Below is a small trained network, with its code and all its weights. Each question gives an input and a class and asks what happens when units are switched off, that is, made to give their printed mean instead of their output.

import numpy as np


def w(rows, s, z=0):
    codes = np.array(rows[::2]) - 128.0
    scale = np.full(codes.shape[1], s)
    scale[-1] = z or s
    return codes * scale


def norm(h):
    return h / np.sqrt((h * h).mean(-1, keepdims=True) + 1e-5)


def f(y):
    return y / 2 * (1 + np.tanh(0.7978845608 * (y + 0.044715 * y**3)))


def log_softmax(a):
    a = a - a.max(-1, keepdims=True)
    return a - np.log(np.exp(a).sum(-1, keepdims=True))


def net(x, mask):
    res = np.array(x, float).reshape(1, 3) / 4 @ E
    u = 0
    for l in range(2):
        y = f(norm(res) @ A[l][:, :-1].T + A[l][:, -1])
        res = res + np.where(mask[u : u + 13], y, B[l][:, -1]) @ B[l][:, :-1]
        u += 13
    return log_softmax(norm(res)[-1] @ U[:, :-1].T + U[:, -1])


A, B = {}, {}
E = w([
[92,167,63,145,5,65],'x0',
[125,25,120,61,98,125],'x1',
[129,159,148,108,69,230],'x2',
],0.0028)
A[0] = w([
[136,111,89,113,177,171,148],'0.n1',
[149,162,73,172,70,104,113],'0.n2',
[138,72,181,101,91,101,61],'0.n3',
[143,133,71,131,183,78,93],'0.n4',
[131,31,174,95,73,120,83],'0.n5',
[134,187,111,34,109,215,67],'0.n6',
[122,141,116,109,124,101,184],'0.n7',
[157,161,109,92,164,97,162],'0.n8',
[89,158,127,97,103,206,51],'0.n9',
[101,135,123,97,205,3,1],'0.n10',
[134,252,172,175,162,109,7],'0.n11',
[175,137,113,150,217,186,57],'0.n12',
[118,144,127,133,85,215,80],'0.n13',
],0.005,0.00098)
B[0] = w([
[97,164,150,115,115,143,174],'0.n1',
[52,136,186,89,146,117,187],'0.n2',
[125,144,93,142,142,156,145],'0.n3',
[140,105,144,163,102,148,175],'0.n4',
[106,175,68,140,176,162,203],'0.n5',
[126,82,134,205,127,91,209],'0.n6',
[100,133,141,130,135,121,143],'0.n7',
[118,126,131,149,135,130,155],'0.n8',
[163,79,126,171,124,89,173],'0.n9',
[164,63,158,195,72,177,237],'0.n10',
[143,52,2,79,122,159,254],'0.n11',
[53,170,191,111,142,133,242],'0.n12',
[149,62,132,162,129,90,189],'0.n13',
],0.0075,0.0019)
A[1] = w([
[191,124,60,116,133,139,88],'1.n1',
[215,89,141,155,82,133,112],'1.n2',
[125,157,98,146,72,99,1],'1.n3',
[127,145,143,124,115,110,74],'1.n4',
[125,134,120,117,120,119,59],'1.n5',
[127,187,79,46,158,131,155],'1.n6',
[144,176,140,78,76,72,4],'1.n7',
[152,104,128,192,109,152,96],'1.n8',
[134,132,123,142,223,7,172],'1.n9',
[173,137,168,92,167,131,118],'1.n10',
[143,255,115,224,81,193,106],'1.n11',
[112,96,176,58,60,183,221],'1.n12',
[153,152,10,82,152,179,83],'1.n13',
],0.0085,0.00093)
B[1] = w([
[70,183,109,164,164,156,165],'1.n1',
[104,41,190,160,109,111,219],'1.n2',
[207,131,164,158,176,216,163],'1.n3',
[119,147,140,131,172,174,104],'1.n4',
[132,131,148,153,170,135,112],'1.n5',
[174,51,200,178,89,95,185],'1.n6',
[114,208,150,174,122,156,126],'1.n7',
[191,70,134,132,76,109,236],'1.n8',
[1,119,117,42,130,55,133],'1.n9',
[155,198,73,209,22,126,157],'1.n10',
[35,35,119,37,149,15,123],'1.n11',
[39,157,130,102,164,40,172],'1.n12',
[99,144,4,90,152,158,254],'1.n13',
],0.0076,0.0032)
U = w([
[185,22,189,194,75,118,176],'0',
[123,142,2,131,156,186,170],'1',
[89,253,216,172,130,135,184],'2',
[66,90,124,70,136,49,128],'3',
[209,162,153,54,137,102,12],'4',
[249,177,156,29,133,90,2],'5',
],0.0087,0.0039)

Each question gives the input, the list of numbers given to net, and the class t.
The units are the neurons (one row each of A and B). Each row of codes is followed by its name. A weight is (code - 128) times the scale printed after its matrix; where a second scale follows, it is the last column's (A, B and U).
mask holds one flag per neuron, layer by layer. A switched-off neuron (its flag False) gives its mean, the last column of its row in B, instead of its output. The means were averaged over made-up inputs and are rounded, as every weight is.
A unit's drop is (log p(t) with every unit on - log p(t) with that unit switched off) / (log p(t) with every unit on - log p(t) with every unit switched off).
The circuit of an input: a set's keep is (log p(t) with only the set's units on - log p(t) with every unit switched off) / (log p(t) with every unit on - log p(t) with every unit switched off). Starting from the 12 units with the biggest drops (on a tie, the unit counted first), units are removed one at a time, each time the one whose removal leaves the highest keep (on an exact tie, the one counted first), for as long as the keep stays at least 0.8.
circuit, biggest first: the units of the circuit, biggest drop first
top k neurons: the k neurons with the biggest drops, biggest first
top k neurons in layer l: the k neurons of layer l with the biggest drops, biggest first
input [4,6,1], class 1: circuit, biggest first	(1.n13, 0.n5)
input [0,-3,2], class 3: top 2 neurons in layer 0	(0.n13, 0.n5)
input [7,7,6], class 1: circuit, biggest first	(0.n5, 0.n10, 1.n2)
input [-2,-5,1], class 1: circuit, biggest first	(0.n11)
input [-1,3,2], class 3: circuit, biggest first	(0.n11, 1.n11, 0.n5)
input [0,1,0], class 3: circuit, biggest first	(1.n11, 0.n5)
input [-3,-7,7], class 0: top 2 neurons in layer 1	(1.n8, 1.n2)
input [-8,8,2], class 1: circuit, biggest first	(0.n5, 1.n2, 0.n10)
input [7,8,-1], class 1: top 2 neurons	(0.n5, 0.n12)
input [-8,-5,-5], class 2: top 2 neurons	(0.n12, 1.n13)
input [-5,-4,0], class 2: top 3 neurons in layer 1	(1.n8, 1.n2, 1.n10)
input [-6,-4,2], class 2: top 2 neurons in layer 0	(0.n12, 0.n5)
input [-7,-5,-6], class 2: top 3 neurons in layer 1	(1.n13, 1.n6, 1.n2)
input [-3,8,7], class 1: circuit, biggest first	(0.n5)
input [6,-8,8], class 0: circuit, biggest first	(0.n13, 1.n13)
input [-4,-2,0], class 2: top 2 neurons	(0.n12, 0.n5)
input [7,-7,-8], class 0: top 4 neurons	(0.n10, 0.n4, 0.n5, 1.n13)
input [0,-1,-1], class 3: top 3 neurons	(1.n12, 0.n6, 0.n10)
input [5,5,-4], class 1: top 2 neurons	(0.n5, 0.n12)
input [-2,-6,-2], class 1: circuit, biggest first	(0.n11)
input [7,-4,-1], class 2: top 2 neurons	(0.n2, 1.n7)
input [6,-5,0], class 2: top 3 neurons	(0.n2, 0.n5, 1.n7)
input [8,7,-1], class 2: top 3 neurons	(0.n11, 1.n7, 0.n2)
input [8,-1,7], class 2: top 3 neurons in layer 0	(0.n2, 0.n10, 0.n4)
input [4,-8,-8], class 0: top 2 neurons	(0.n10, 0.n4)
input [3,8,0], class 1: top 2 neurons	(0.n5, 1.n13)
